Facts:
bazin {λ=trapotrim, μ=175}
betruton {φ=klustal, λ=pleme, μ=175}
bevil {λ=klubramik, σ=keklas, plefebran, plunik, fisal, bazin, vani, μ=175}
biklak {λ=klastu, μ=710}
bisko {φ=drivo, λ=trisas, μ=710}
boba {λ=peten, σ=fligibas, μ=175}
bopur {λ=skugrar, μ=175}
branir {λ=stopu, σ=bisko, senapla, μ=175}
brene {φ=drusok, λ=fleloflom, μ=175}
breplim {φ=mumadu, ruflen, fleru, zufli, λ=branir, μ=710}
briskinon {φ=mumadu, σ=zepli, miplasim, tivan, pibre, μ=710}
bristes {φ=grusem, musal, μ=710}
brodru {λ=seklok, μ=175}
budrer {λ=flostam, σ=drorono, musal, grunik, μ=710}
bufam {φ=taduk, musal, pleme, lepaplo, μ=175}
dadore {φ=zepli, saflas, femo, λ=flepo, μ=175}
danabok {λ=fupa, μ=175}
dapar {λ=miplasim, μ=175}
dapludu {μ=710}
darem {λ=bazin, μ=710}
datol {λ=vapil, μ=710}
datror {φ=budrer, λ=stobris, μ=175}
deko {λ=diflovek, μ=710}
didres {λ=kega, σ=rukos, μ=710}
diflovek {φ=sodir, λ=roplun, μ=710}
dimam {λ=viskor, μ=710}
dosan {λ=zitan, μ=175}
dragrin {φ=grusem, λ=vite, σ=ligror, dapludu, μ=175}
drapler {λ=bufam, μ=710}
drebrul {μ=710}
dregul {φ=stidras, μ=710}
dreskur {σ=gagran, klafik, lazu, sulo, μ=710}
dretrak {λ=femo, μ=710}
driklostis {λ=briskinon, σ=minifan, gudis, gogri, brene, klubramik, pibre, μ=710}
drivo {λ=fligibas, μ=710}
drorono {λ=musin, μ=710}
druflan {λ=treplos, μ=175}
drusok {λ=fefleste, μ=175}
druzo {λ=druflan, μ=175}
dudo {λ=rastol, σ=zure, keklas, rukos, μ=710}
dusu {λ=vomin, σ=trotrik, fiskon, skatak, μ=175}
fefleste {λ=visu, μ=175}
femo {λ=skozulur, σ=zepli, drapler, fleru, flivoler, drusok, μ=710}
fisal {φ=rukos, skepefos, μ=175}
fiskon {μ=175}
fizem {λ=dragrin, μ=175}
flabil {μ=710}
fladres {σ=fligibas, sapin, vuplen, fufumo, μ=175}
fleloflom {μ=710}
flenen {λ=lepaplo, μ=710}
flepo {φ=vite, pastok, futimal, λ=tivan, μ=710}
fleru {λ=pledras, μ=175}
flidrim {φ=nogum, dretrak, σ=vutras, drivo, μ=175}
fligibas {λ=gagri, μ=710}
flivoler {λ=plopel, μ=175}
flodrum {μ=175}
flostam {μ=175}
flovafla {φ=klubra, μ=710}
fluzas {λ=gesa, μ=710}
fufumo {φ=futimal, driklostis, λ=midul, μ=175}
fupa {φ=vutras, λ=kebor, μ=175}
futimal {λ=pledre, σ=datror, flepo, zitan, μ=710}
gagran {μ=710}
gagri {λ=pibre, μ=175}
galil {φ=gagri, zope, didres, pledre, geper, μ=175}
gavas {φ=druflan, σ=graklestol, zepli, μ=175}
gebros {φ=fleru, λ=vukitil, μ=175}
geper {λ=drorono, σ=dregul, flovafla, fluzas, μ=710}
geple {λ=regan, σ=fleloflom, lazu, gudis, μ=175}
gesa {φ=minifan, mumadu, λ=deko, σ=gagri, graklestol, drebrul, pledre, skeduzal, skisku, μ=175}
gogri {λ=tusar, μ=175}
gotrarum {φ=skugrar, didres, stopu, pleme, μ=175}
grabral {φ=plefebran, sulo, λ=rimogor, μ=175}
graklestol {λ=boba, μ=175}
greben {φ=pledre, fiskon, dretrak, λ=tubran, μ=175}
grolus {φ=plunik, λ=betruton, μ=175}
grozi {σ=pledre, lifor, fizem, lafo, μ=710}
grunik {φ=kiflus, mumadu, tugadur, λ=ligror, μ=175}
grusem {λ=fluzas, μ=710}
gudis {φ=lazu, stopu, dusu, λ=flodrum, μ=175}
gufes {λ=grabral, μ=710}
kasan {μ=175}
kazen {σ=darem, rebal, μ=710}
kebor {λ=sodir, μ=710}
kedru {φ=fizem, λ=plaplil, μ=710}
kega {φ=ridra, fefleste, klastu, femo, σ=dadore, senapla, nibrak, klaklak, betruton, μ=175}
kegro {λ=datror, σ=plefebran, peten, tratrali, μ=175}
keke {μ=710}
keklas {φ=vuzas, tropulil, bopur, zitan, μ=175}
kiflus {λ=datol, μ=710}
klabraman {λ=senapla, σ=gagri, klafik, roplun, fupa, klastu, grolus, tefo, μ=710}
klafik {φ=grusem, vuplen, μ=175}
klaklak {λ=tropulil, μ=175}
klastu {λ=skeste, μ=175}
kloga {φ=rimogor, σ=flabil, rires, tubran, dadore, druzo, μ=710}
klomur {σ=vesker, fluzas, μ=710}
klubra {λ=nibrak, μ=710}
klubramik {φ=gagran, rukos, μ=175}
klustal {λ=flenen, μ=710}
koski {φ=rimogor, vukitil, λ=tugadur, μ=710}
lafo {λ=vesker, μ=175}
lazu {λ=plesa, μ=710}
lepaplo {σ=troplan, treplos, sulo, μ=710}
lifor {φ=lafo, λ=stostem, μ=175}
ligror {μ=710}
liklun {φ=trogak, lafo, σ=flabil, pesuru, μ=175}
lisiger {μ=175}
litil {μ=710}
losam {λ=geper, μ=175}
lukle {φ=graklestol, trogak, kegro, kasan, μ=710}
luve {λ=drebrul, σ=redi, dregul, μ=710}
luveku {φ=bopur, μ=710}
melo {φ=pegra, σ=lukle, gogri, plekler, ruflen, zitan, nibrak, plunik, fisal, grunik, μ=710}
midul {φ=fizem, kebor, σ=trogak, pesuru, litil, μ=175}
minifan {λ=stutas, μ=175}
miplasim {λ=kedru, μ=710}
mumadu {λ=taduk, μ=175}
musal {λ=flivoler, μ=710}
musin {λ=stalotrun, σ=rires, ligror, skeduzal, μ=710}
negul {λ=zitril, μ=175}
nibrak {λ=dretrak, μ=175}
nogum {σ=pledras, flenen, vomin, μ=175}
nutrar {μ=710}
pasko {φ=ridra, skozulur, fluzas, trisas, σ=roplun, soplofu, litil, μ=175}
pastok {λ=driklostis, μ=175}
pegra {σ=vesker, dapludu, dretrak, μ=710}
pesuru {λ=klabraman, μ=175}
peten {φ=keke, λ=negul, μ=710}
pibre {λ=lazu, μ=175}
pitrik {σ=nutrar, zepli, staskego, zugre, fligibas, grunik, μ=175}
plabren {φ=brodru, kazen, plunik, musal, λ=vilur, σ=zope, trezu, μ=175}
plaplil {φ=budrer, trisas, λ=redi, μ=175}
pledraflir {φ=skapak, drorono, gagri, danabok, truler, fleru, λ=rires, σ=pledras, gudis, skazisun, μ=710}
pledras {φ=zufli, vomin, λ=fufumo, μ=710}
pledre {λ=fizem, μ=175}
plefebran {λ=flovafla, μ=175}
plekler {φ=lisiger, fiskon, λ=trogak, μ=710}
pleme {λ=pledraflir, μ=710}
plesa {φ=gagri, sarok, flodrum, tifluk, plefebran, budrer, geper, pibre, λ=danabok, μ=710}
plitrum {λ=lukle, μ=175}
plopel {λ=gudis, σ=nutrar, stavon, skisku, dretrak, μ=710}
plunik {λ=losam, μ=175}
pufleme {σ=skapak, minifan, negul, μ=710}
rastol {φ=graklestol, klabraman, λ=klafik, σ=fefleste, μ=710}
razoton {φ=druflan, drusok, μ=175}
rebal {φ=fefleste, λ=klubra, μ=710}
redi {λ=pesuru, μ=710}
regan {λ=trotrik, μ=710}
ridra {λ=tifluk, σ=nutrar, tratrali, μ=175}
rimogor {λ=skatak, μ=175}
rires {φ=darem, grusem, flivoler, λ=vutras, μ=175}
roplun {φ=drapler, tupek, sapin, λ=bopur, μ=175}
ruflen {μ=175}
rukos {λ=drusok, μ=710}
saflas {λ=gebros, μ=175}
sapin {μ=710}
sarok {μ=175}
seklok {φ=bopur, λ=vofik, μ=710}
senapla {φ=lisiger, λ=didres, μ=175}
skapak {λ=koski, μ=710}
skatak {λ=statra, μ=710}
skazisun {φ=kiflus, drapler, sapin, μ=710}
skeduzal {φ=pleme, λ=drapler, μ=175}
skepefos {λ=futimal, σ=klastu, flivoler, vuplen, μ=175}
skeste {φ=tifluk, μ=710}
skisku {λ=gogri, μ=175}
skozulur {λ=sulo, σ=keke, tivan, biklak, μ=710}
skugrar {λ=klomur, μ=710}
sodir {σ=klafik, fupa, regan, drivo, μ=175}
soplofu {φ=pesuru, fluzas, μ=710}
stagaman {φ=gagran, zufli, λ=keke, σ=zope, flostam, ruflen, skeduzal, μ=710}
stalotrun {λ=lafo, σ=trogak, gogri, μ=175}
staskego {μ=175}
statra {λ=plekler, σ=sarok, plefebran, saflas, drebrul, vomin, pibre, μ=710}
stavon {μ=710}
stidras {σ=sapin, μ=710}
stobris {φ=kasan, μ=175}
stopu {λ=dimam, μ=175}
stostem {λ=biklak, σ=skugrar, gudis, grabral, drusok, μ=175}
stutas {μ=710}
sugrin {λ=greben, σ=negul, troplan, sulo, fisal, μ=710}
sulo {λ=bevil, μ=710}
taduk {σ=klaklak, pleme, μ=175}
tefo {φ=femo, sapin, biklak, λ=luve, μ=175}
telem {σ=lifor, stutas, koski, μ=175}
tifluk {λ=zure, σ=plitrum, vite, pleme, dretrak, μ=175}
tivan {λ=darem, μ=710}
trapotrim {φ=gagri, tupek, σ=klafik, redi, flepo, rukos, klustal, μ=710}
tratrali {λ=minifan, μ=175}
treplos {λ=geple, μ=710}
trezu {λ=vuzas, μ=175}
trisas {λ=mumadu, μ=175}
trogak {λ=brene, μ=175}
troplan {φ=sarok, tugadur, grozi, biklak, μ=175}
tropulil {λ=sarok, σ=fligibas, trisas, μ=710}
trotrik {λ=plitrum, μ=175}
truler {λ=grunik, σ=regan, pleme, tratrali, μ=175}
tubran {λ=tefo, μ=175}
tugadur {λ=rukos, σ=sarok, gudis, plesa, skisku, μ=710}
tupek {μ=175}
tusar {φ=musal, σ=roplun, ligror, μ=175}
vani {φ=taduk, nibrak, drivo, dusu, μ=710}
vapil {φ=vuzas, flabil, flivoler, λ=stagaman, μ=175}
vesker {λ=trezu, μ=175}
vilur {λ=pastok, σ=diflovek, seklok, tivan, μ=175}
viskor {σ=flostam, drapler, skazisun, vutras, vomin, lafo, μ=175}
visu {φ=pufleme, λ=razoton, μ=710}
vite {μ=175}
vofik {φ=fligibas, pitrik, μ=710}
vomin {λ=klustal, μ=175}
vukitil {λ=fiskon, μ=710}
vuplen {μ=175}
vutras {λ=dapludu, μ=175}
vuzas {λ=grolus, σ=danabok, stavon, seklok, druflan, μ=175}
zepli {μ=710}
zitan {λ=dapar, μ=710}
zitril {φ=tropulil, zepli, σ=gufes, fleloflom, seklok, vomin, μ=175}
zope {μ=175}
zufli {σ=zure, grabral, μ=175}
zugre {φ=tifluk, kegro, μ=175}
zure {φ=gagri, geple, kasan, trisas, λ=skapak, μ=710}

Known rows:
[-5 -6 9 6 -3 4 -5 1 5 5 -3 1 -3 -3 -7 2 -2 -7 -1 -11 -12 -3 7 -3 -8 -5]: gavas
[-13 19 3 3 10 -5 9 -9 -17 -2 -12 -6 -5 1 9 -9 -6 10 -1 -7 5 14 -15 14 17 -6]: drebrul
[17 -4 -1 -6 -10 5 3 5 19 -3 7 0 8 -1 -4 2 4 -15 -1 5 3 -11 13 -20 -20 1]: tratrali
[-4 5 -2 -3 -5 -9 22 -12 -13 5 4 -2 0 2 -3 -8 3 -3 0 12 12 3 -6 2 5 7]: flepo
[-3 6 4 -5 0 -4 -6 14 -2 -11 -4 1 6 5 2 -2 7 -3 -5 -6 -5 -3 8 -9 -14 -4]: ruflen
[-2 14 -13 4 1 -1 8 -3 -2 -1 -7 3 1 8 6 -6 -2 4 -5 11 7 2 -9 0 10 4]: biklak
[-7 13 3 4 14 -3 13 -7 -20 -3 -12 -8 -1 1 10 -10 -2 12 2 -3 9 12 -14 16 18 -5]: ligror
[13 -10 -2 -4 -15 -2 5 6 27 7 5 5 18 -4 -10 -3 0 -32 -3 7 0 -20 11 -24 -18 0]: dosan
[-20 -12 18 11 11 -2 -2 4 -7 -2 -4 -11 -3 -4 -2 -5 -5 3 3 -25 -18 2 -4 13 3 -10]: midul
[0 -7 13 7 3 3 5 1 2 -1 0 -7 0 0 -1 -4 -1 -7 0 -10 -7 -1 6 -6 -12 -7]: fufumo
[23 4 -17 -18 -15 -4 7 -6 7 10 1 10 15 -5 -5 -4 2 -23 -2 28 23 -10 -1 -8 1 6]: drivo
[2 2 10 7 8 4 5 0 11 -4 10 4 1 6 4 2 -4 -2 4 -12 -9 -8 8 -6 -9 -8]: zugre
[-11 -2 13 5 15 4 -4 11 -6 -13 -12 -15 3 -3 10 -6 -4 10 1 -23 -6 6 -4 6 2 -16]: vite
[4 4 4 -3 6 0 -5 11 8 -7 7 5 8 1 9 5 -2 -2 1 -8 -4 -7 5 -2 -10 -9]: zope
[-7 24 2 7 5 -8 21 -18 -6 10 8 17 -1 10 3 -3 -7 -8 3 10 0 -1 -6 4 7 1]: plesa
[-3 -11 4 7 0 5 -8 7 8 3 -5 -2 3 -3 -6 -2 -3 -6 1 -11 -14 -6 4 0 -5 -4]: fladres
[-9 -13 20 5 12 -1 -4 4 -11 -3 -4 -9 -1 -11 0 -1 -8 1 8 -24 -10 2 -4 17 4 -14]: tusar

Rows:
No name comes twice in this set of rows, the named rows included.
[-4 -1 8 2 9 -3 6 7 7 -1 13 0 5 3 6 3 -3 -2 3 -6 -7 -8 6 -3 -11 -6] | datror
[15 -3 1 -1 -8 5 8 1 21 8 10 3 10 -3 -5 3 1 -15 0 7 2 -12 13 -21 -21 -1] | lifor
[-15 15 3 9 17 -6 11 -8 -17 2 -2 3 -4 7 8 -6 -9 12 4 -4 0 7 -14 20 21 -4] | skeste
[8 -9 -7 1 -7 1 -13 14 13 7 5 13 12 0 -10 6 4 -13 -2 5 -10 -19 14 -10 -12 4] | truler
[35 -6 -25 4 24 -9 -20 -30 -24 -2 26 -4 -90 -17 -6 21 22 56 -18 16 -13 -8 42 28 -7 27] | pledraflir
[-6 -2 -4 -4 -1 -5 -16 19 1 0 -9 3 5 -4 -4 1 7 -2 -6 -10 -13 -2 4 -1 -10 -2] | zufli
[10 -11 -6 -1 -12 3 -11 9 19 11 -2 5 10 -6 -13 4 4 -20 -4 6 -7 -14 13 -16 -14 5] | skepefos
[18 -13 0 -9 -13 4 -9 6 15 2 5 3 10 -6 -5 3 1 -17 1 5 3 -14 9 -14 -13 -1] | brodru
[-4 -13 13 6 0 2 7 -2 8 2 2 -9 1 -4 -3 -1 -2 -7 2 -10 -5 -2 3 -8 -10 -5] | vapil
[-11 12 -16 3 -2 -7 -2 -1 0 10 -14 10 5 5 -1 -7 -5 -8 -7 8 -5 -2 -13 5 15 4] | tugadur
[12 4 -5 -9 -6 0 -6 13 26 -4 13 9 11 2 4 10 1 -10 -3 6 2 -13 9 -19 -16 -1] | plefebran
[25 -30 -13 -4 2 27 -45 -1 -1 -9 14 -21 -53 -14 -7 35 20 56 -2 0 -11 11 28 5 -11 20] | vuzas

The same elements again, as new rows of numbers:
Known rows:
[26 24 -5 -9 23 -31 15 -45 12 53 -26 25 0 25]: grunik
[-6 -9 5 -4 10 19 -25 25 -29 25 0 -24 -47 57]: melo
[-33 -21 8 9 -27 -3 -34 23 1 34 19 -25 -36 44]: ligror
[-28 7 -31 -34 9 29 9 -18 48 36 -21 -15 36 -34]: trezu
[-36 -20 18 6 -16 19 -22 27 -5 21 1 -23 -41 54]: lepaplo
[9 -23 -8 -4 13 -12 -18 17 -9 63 -22 0 -38 101]: briskinon
[3 -22 27 5 -34 22 -11 8 -3 41 -12 -6 -17 3]: vukitil
[19 16 4 -5 24 -11 -5 -37 -5 22 -19 23 7 1]: gebros
[-24 30 -7 -16 37 -9 -32 -12 -5 -8 3 -6 -15 44]: midul
[-14 -33 -8 -10 -21 29 5 22 16 65 -10 -36 10 -23]: pleme
[-8 17 -5 -7 -6 4 -8 -28 36 17 -17 6 16 -14]: vutras
[13 15 -2 7 20 -8 -12 -28 1 11 -8 23 8 -13]: tefo
[-34 -13 16 6 -28 -1 -29 18 0 36 17 -30 -39 42]: flabil
[11 -24 24 11 -40 19 -13 9 6 39 -14 -7 -17 3]: gufes
[-35 -20 19 0 -20 10 -41 20 -7 25 7 -18 -32 52]: klomur
[22 -29 9 6 -8 15 -17 12 -30 37 -11 -6 -15 1]: rastol
[-16 19 7 -13 -3 12 -5 -33 21 20 -18 12 16 -16]: losam

Rows:
No name comes twice in this set of rows, the named rows included.
[13 39 32 -40 -2 23 -1 3 36 8 48 56 -3 -19] | bopur
[-4 8 14 -12 9 -19 13 -51 26 58 -35 44 7 40] | mumadu
[22 23 -1 9 16 -8 -9 -31 7 3 -17 13 -3 -12] | grabral
[16 32 -1 -9 18 -7 -6 -30 -6 19 2 10 4 -13] | dadore
[0 -23 18 6 -35 40 -20 -5 -25 30 -16 -15 -26 3] | budrer
[-11 22 13 -10 -6 26 -13 -36 9 1 -26 15 6 -4] | kegro
[-5 27 11 0 -8 1 8 -40 28 24 -23 17 -1 2] | minifan
[-6 -33 32 10 -25 27 -10 7 -9 36 -10 4 -17 2] | luve
[30 4 9 -10 33 -14 2 -40 5 38 -41 46 10 38] | gesa
[-10 -13 48 7 26 -34 -18 60 -14 15 -9 -69 -11 39] | bristes

